How the objects are linked:
state | § !
td | cl cn
mj | zl pr
mb | hq gp
hm | bz cl
qg | hz bz
ht | qj hc
rj | rz dn
rr | mm bd
zh | ms gd
hz | mg mm
hq | lp lb
nh | jj gh
mg | bd td
pr | tt cz
ms | zn cz
jj | qp nh
cl | rc ht
dn | sc ft
fh | zr mm
lg | gd ms
jf | th fh
zr | cf pb
rm | ft gz
rz | br hg
mm | cf rf
pb | cn pr
pj | fg mb
gp | rj gz
fg | hn zr
hg | bp rm
rc | pb qj
bz | zm rc
br | gz bp
gd | sc mq
ft | rl zn
qq | rt fg
rl | zh gp
hc | lg fj
gz | dn rl
fj | dn ft
zn | gp fg
rt | sq hn
gh | bd hz
cn | ht rf
bp | qq pj
cf | cf qg
bd | pz mg
rf | dt mj
bm | tt gd
sq | qq lb
lb | jf qp
nf | pr hs
hr | hc sc
lp | hp jf
qj | jd zb
dt | zb zl
sc | fj zn
cp | lb pz
zz | hs hr
hn | jr lp
ll | mj nf
zl | zl tt
hp | cp th
hs | cz hc
pz | qg dt
tz | mq rl
mq | rj hr
zb | ll dr
tt | zz bm
qp | fh rr
jd | rf ll
cz | bm lg
zm | td pb
th | jj zr
jr | jr rr
dr | nf zz

The rows follow the links: the fewer symbols apart two objects are, the more alike their rows tend to be.

Each row is also shifted at random along 2 hidden directions that mean nothing.

Rows in random order:
Each row stands for one object.
id 1: 44,-24,34,30,35,28,-23,44,-29,-28,40,3,16,19,34,-7,-34,4,-29,-10,13,-14,8,-21,64,-7,-23,-54
id 2: 8,22,-32,-28,-4,8,-41,-37,-32,6,12,-9,-31,10,-41,31,-10,14,42,10,-1,-48,-73,-5,-32,-5,-16,-30
id 3: 51,62,-18,20,-15,-1,-10,14,4,-50,10,-2,36,39,31,5,-17,31,23,29,-9,-29,19,-4,-5,-9,-6,-30
id 4: 11,-37,37,17,21,-7,16,19,-8,-13,-26,14,2,-42,53,-48,43,52,12,46,53,42,41,11,32,-7,0,-6
id 5: 110,-5,2,0,7,7,-39,16,-87,-48,-15,-20,-52,-80,36,-31,30,30,49,-22,28,-13,-44,-40,-32,-16,-34,-2
id 6: 95,72,-38,25,1,8,-34,15,-4,-51,19,-20,8,21,17,-11,-39,52,4,50,6,-43,3,3,-17,8,-12,-24
id 7: 30,41,-11,17,56,17,-24,-6,18,14,-19,-22,-29,-12,9,-41,-12,-7,-56,33,3,-5,-23,-22,11,9,-6,37
id 8: -58,-10,7,24,47,-2,-2,-39,19,8,5,-19,-14,-24,3,-46,6,0,-40,58,-15,12,12,20,21,-19,-3,0
id 9: -40,10,8,-44,-18,-16,11,-16,-19,-8,-65,18,-36,-35,34,8,96,-16,49,-12,8,0,0,-32,-46,-40,-9,39
id 10: 12,-29,30,-7,-30,8,17,8,3,19,27,22,-10,-29,2,-12,31,12,-21,21,58,20,34,37,-1,30,22,12
id 11: -42,14,0,-44,-13,-17,-3,-31,-15,10,-22,31,-26,-5,13,21,64,-21,44,-1,7,-22,-21,-37,-47,-27,-5,5
id 12: -22,-28,-28,24,2,-22,40,50,-6,-11,-70,-16,-4,23,26,11,9,0,-17,-42,-20,26,14,39,45,-14,-1,24
id 13: 51,-28,-5,14,0,21,-39,36,-87,-39,48,-13,-31,0,6,-1,-29,-5,-33,-45,11,-19,-39,12,31,4,-45,-28
id 14: -1,-5,41,11,11,-36,40,11,35,-4,-67,-14,35,-58,46,-31,35,4,48,-12,-47,38,72,-46,-23,-49,13,-21
id 15: -16,0,18,-52,-4,15,5,-29,-21,30,4,39,-26,9,-10,49,46,-9,21,-5,28,-22,-25,-27,-18,-20,13,-19
id 16: -53,-4,38,-2,-16,-18,28,23,39,-11,-22,30,63,32,49,17,3,-28,14,-26,-37,4,68,-26,27,-44,1,-15
id 17: 87,-13,-4,-27,-21,-1,27,6,21,33,4,-23,-16,-49,-26,17,33,26,8,-18,9,35,40,6,-51,19,44,-16
id 18: -3,2,14,-50,10,-8,-2,-14,-13,22,-30,29,-44,-25,16,33,69,14,60,-7,28,-3,-19,-47,-32,-30,6,-3
id 19: -19,21,-9,1,53,10,27,14,37,25,-55,9,-17,14,31,2,22,-31,-58,-7,-11,7,13,-35,26,-6,12,38
id 20: -61,4,12,-18,-63,-5,38,-6,35,9,34,15,30,8,-24,17,17,-68,-52,-40,-13,16,59,20,-31,18,31,62
id 21: 6,-15,21,9,1,-8,10,10,47,20,-62,22,35,-12,10,-12,-33,11,66,-10,1,28,-38,-38,-10,9,8,29
id 22: 41,5,2,11,59,-7,10,30,34,13,-64,-7,0,-6,30,-16,-24,0,-25,-19,-19,20,-11,-56,35,-1,7,16
id 23: 31,-31,-44,21,-3,-19,0,28,-56,-16,-26,-46,-33,-12,-7,-12,-16,26,12,-35,-20,16,-32,43,6,19,-10,3
id 24: 32,-8,-8,-46,10,25,-18,-27,-20,44,31,9,-34,2,-43,47,-6,32,41,10,14,-22,-57,-12,-19,3,10,-44
id 25: -14,-27,23,25,18,21,-16,-19,4,-3,31,20,2,-8,-4,-35,-10,18,-25,58,50,3,-15,31,46,20,-6,0
id 26: 45,7,31,-3,-32,13,-4,5,16,0,35,15,20,-42,-17,-22,6,-19,-24,-2,37,12,11,3,-34,50,16,51
id 27: -53,-21,20,21,24,-2,5,-24,20,19,-15,7,-7,-17,12,-41,24,6,-33,61,26,19,18,34,40,8,3,17
id 28: -23,-15,1,-56,-13,5,13,-24,-15,47,9,21,-33,13,-37,52,36,0,24,0,27,-6,-9,-9,-14,-7,25,-30
id 29: 31,68,-34,25,-2,7,-17,9,12,-39,11,-1,22,57,23,17,-9,18,-20,46,-8,-39,20,-1,8,-11,-6,-8
id 30: 41,15,4,24,77,10,-13,-5,19,27,-41,-28,-29,-57,10,-57,-17,23,-26,33,2,22,-21,-19,11,8,0,10
id 31: -34,-46,-20,27,-5,12,-1,37,-53,-25,32,7,-7,47,5,16,-17,-26,-53,-58,-21,-3,-7,39,71,-8,-27,-14
id 32: -46,-20,28,5,17,-5,28,11,64,23,-54,19,58,16,16,1,-34,-25,29,-32,-35,15,5,-28,20,-15,11,17
id 33: -15,-10,-14,-42,-6,-11,11,-32,-14,30,-16,12,-37,-4,-22,30,34,29,65,-6,7,-5,-33,-8,-30,-11,8,-12
id 34: -49,-30,-30,3,-21,-22,10,-4,-31,-10,-51,-16,-30,-10,0,-3,28,-16,28,-57,-26,4,-21,33,-14,-20,-17,28
id 35: -23,17,25,2,-25,16,-21,-7,39,15,13,30,21,4,-21,-6,-26,-43,-23,3,34,-13,-21,-15,-19,49,6,71
id 36: -4,-23,33,32,25,23,-36,-9,-5,-15,56,6,-2,-10,-4,-50,-33,18,-35,58,46,-8,-19,19,36,11,-15,-21
id 37: 12,-18,0,-40,-3,22,-3,-14,-9,52,51,16,-31,30,-57,54,-9,10,-7,-13,24,-8,-8,5,0,18,24,-52
id 38: 12,66,-42,26,-23,-17,-9,9,19,-35,-21,-8,30,42,23,13,-2,29,22,40,-9,-24,28,22,-11,-14,-6,-1
id 39: -10,1,-6,-45,4,39,-16,-34,-8,53,69,30,-23,40,-64,61,-23,-21,-18,0,25,-39,-45,2,-5,23,10,-29
id 40: -61,-42,-34,19,-28,-42,47,25,-21,-8,-61,-22,-12,19,4,3,14,7,10,-43,-34,29,9,66,23,-6,3,25
id 41: 39,10,-29,6,-1,17,-49,3,-73,-44,18,-18,-46,-1,6,-8,-5,-13,-5,-28,-9,-41,-63,-3,-18,-2,-42,15
id 42: -40,-32,32,16,-1,7,-3,-5,3,6,29,30,4,-8,12,-26,17,17,-21,45,58,23,9,46,36,17,1,-3
id 43: -42,-17,-19,-38,-25,12,32,-9,11,49,64,12,-5,44,-64,68,10,-47,-57,-29,-5,4,29,35,7,13,32,-22
id 44: -26,13,-62,26,-23,-35,22,17,-3,-13,-43,-29,-4,43,-9,5,-8,28,17,-4,-30,14,9,70,8,3,1,8
id 45: 59,-14,2,-29,-3,16,0,2,-10,41,53,-3,-20,-7,-49,29,4,37,-1,7,33,10,2,17,-14,36,27,-46
id 46: 13,-26,-28,9,-18,-31,-5,9,-58,-17,-51,-33,-41,-42,-3,-10,6,25,45,-33,-32,12,-31,23,-24,4,-15,21
id 47: 39,-15,-8,-35,-9,16,17,-6,-14,48,46,-6,-22,0,-63,41,-3,4,-10,-13,13,8,10,19,-11,21,32,-41
id 48: -51,-20,9,-36,-51,-38,77,2,38,41,-24,1,18,-18,-7,38,59,-46,-22,-37,-16,48,96,24,-37,2,54,39
id 49: -42,-13,-13,-44,-7,2,22,-12,2,65,39,16,-17,43,-57,69,2,-12,-18,-18,1,-2,-4,20,-4,13,28,-31
id 50: -63,-5,29,13,-54,-10,7,-5,57,-8,-15,49,46,1,12,-4,-2,-45,16,-14,26,17,11,-3,-12,19,7,78
id 51: 76,6,4,-10,-28,8,-2,7,0,6,54,-26,8,-39,-33,4,-21,-7,-29,-26,-1,10,20,1,-48,31,21,-6
id 52: -51,-6,11,12,27,-17,0,-28,14,3,12,-41,14,-40,-14,-53,-14,-16,-12,26,-47,9,21,0,-6,-32,-2,-21
id 53: -2,63,-31,19,-1,-3,-9,12,27,-36,-4,2,20,75,25,19,-2,-4,-22,42,-4,-40,27,5,4,-12,-9,4
id 54: -23,-31,28,17,25,-4,6,-17,-5,4,-2,4,-7,-28,20,-56,25,43,-10,63,35,23,20,31,38,-9,1,-2
id 55: -68,-13,-15,-27,-22,-31,12,-17,-33,-6,-46,4,-36,-9,12,16,50,-23,50,-26,-19,3,-18,5,-32,-30,-9,40
id 56: 43,26,15,13,39,-7,45,39,30,-9,-92,8,14,-1,74,-6,46,22,3,7,2,35,56,-51,18,-31,10,16
id 57: 9,-28,-30,18,-7,-50,50,43,-4,-7,-106,-39,-11,-16,20,-15,31,53,41,-13,-14,55,21,49,11,9,18,32
id 58: -45,43,-47,15,-30,-44,46,26,35,-24,-87,-7,18,52,45,13,37,15,15,21,-30,15,63,41,4,-23,7,34
id 59: 1,-4,24,17,12,23,-22,18,-4,-31,47,11,63,27,13,16,-67,-18,-8,-28,-24,-29,9,-42,36,-30,-20,-67
id 60: -66,9,9,-43,-16,17,-5,-48,-12,22,14,39,-30,25,1,30,40,-44,12,-9,11,-40,-31,-31,-26,-31,-10,4
id 61: -56,-11,9,-29,-32,-3,3,-11,-40,-12,-20,28,-36,6,32,16,71,-48,22,-29,5,-12,3,-25,-19,-40,-15,25
id 62: -15,71,-52,15,-1,-4,-8,-2,11,-29,-14,-6,-8,58,21,7,5,-11,-32,28,-16,-24,15,20,-6,-2,-21,38
id 63: 79,-21,9,-39,9,18,5,-4,-27,35,15,7,-44,-29,-27,29,8,60,47,12,31,8,-20,-10,-25,7,21,-67
id 64: 33,-6,-1,-26,-32,-11,30,7,7,24,21,-21,1,-34,-20,11,10,-22,-15,-26,-4,26,43,11,-44,31,38,15
id 65: -30,-4,34,15,-21,7,-18,-2,35,10,-10,38,47,12,-7,-16,-39,-18,13,-5,22,8,-35,-14,12,25,2,47
id 66: -26,-11,31,23,43,-10,-1,-18,33,23,-33,-20,13,-47,5,-64,-16,8,0,34,-21,30,2,-18,11,-10,-5,-2
id 67: 22,48,-53,18,-18,-34,9,-8,16,-27,-53,-16,7,28,11,-1,5,54,59,38,-12,-3,15,31,-16,2,0,3
id 68: 8,-12,-3,-42,3,2,28,-9,4,50,19,9,-25,13,-46,55,8,5,1,-5,9,4,6,8,-11,14,38,-41
id 69: -16,9,6,16,25,12,-49,-36,-13,-8,70,-49,27,-14,-39,-35,-66,-31,-29,22,-58,-32,-14,-7,-2,-27,-32,-55
id 70: -78,-14,-24,-54,-3,4,20,-27,14,62,25,22,-8,58,-68,67,9,-18,2,1,0,-19,-16,19,3,-9,24,-31
id 71: -6,56,-46,16,-21,-38,18,11,31,-25,-60,-9,14,33,34,5,28,22,23,39,-11,4,34,30,-12,-9,4,20
id 72: -4,-5,37,17,-35,18,-38,-10,18,-18,52,25,40,-9,-1,-34,-34,-24,-5,11,38,-13,-24,3,-10,44,-12,48
id 73: -27,3,34,8,-59,-12,21,1,41,-7,-16,35,33,-29,15,-20,25,-30,18,-8,25,33,20,-4,-33,26,16,84
id 74: 36,-34,-23,29,5,9,-28,36,-83,-32,23,-18,-38,11,-2,-7,-23,-8,-28,-56,-9,-12,-46,30,36,8,-37,-8
id 75: -50,1,-24,-18,-21,-17,-7,-20,-30,-10,-30,2,-33,-6,-7,9,43,-17,43,-25,-17,-12,-37,-1,-41,-31,-16,26
id 76: 75,9,24,10,38,8,-6,31,3,-23,-18,-11,24,-31,40,-12,-16,16,15,-11,-24,1,25,-69,9,-27,-5,-34

Some objects, each with its row:
bm id 61
lg id 11
cn id 58
dr id 46
rz id 48
qj id 44
br id 64
hz id 76
rj id 47
jf id 27
fg id 35
td id 3
cl id 38
hc id 2
ms id 60
lp id 25
zz id 55
mq id 28
hq id 42
gz id 43
ht id 67
mm id 22
gp id 45
ll id 23

Row, symbols taken left to right, then the row they reach:
id 9 ! ! §: id 39
id 31 §: id 40
id 62 § !: id 12
id 5 ! ! §: id 24
id 37 §: id 15
id 71 § !: id 41
id 8 !: id 7
id 26 § §: id 65
id 33 § !: id 70
id 66 §: id 30
id 74 §: id 13
id 16 § §: id 1
id 14 ! ! §: id 19
id 20 §: id 73
id 36 ! !: id 32
id 21 ! !: id 59

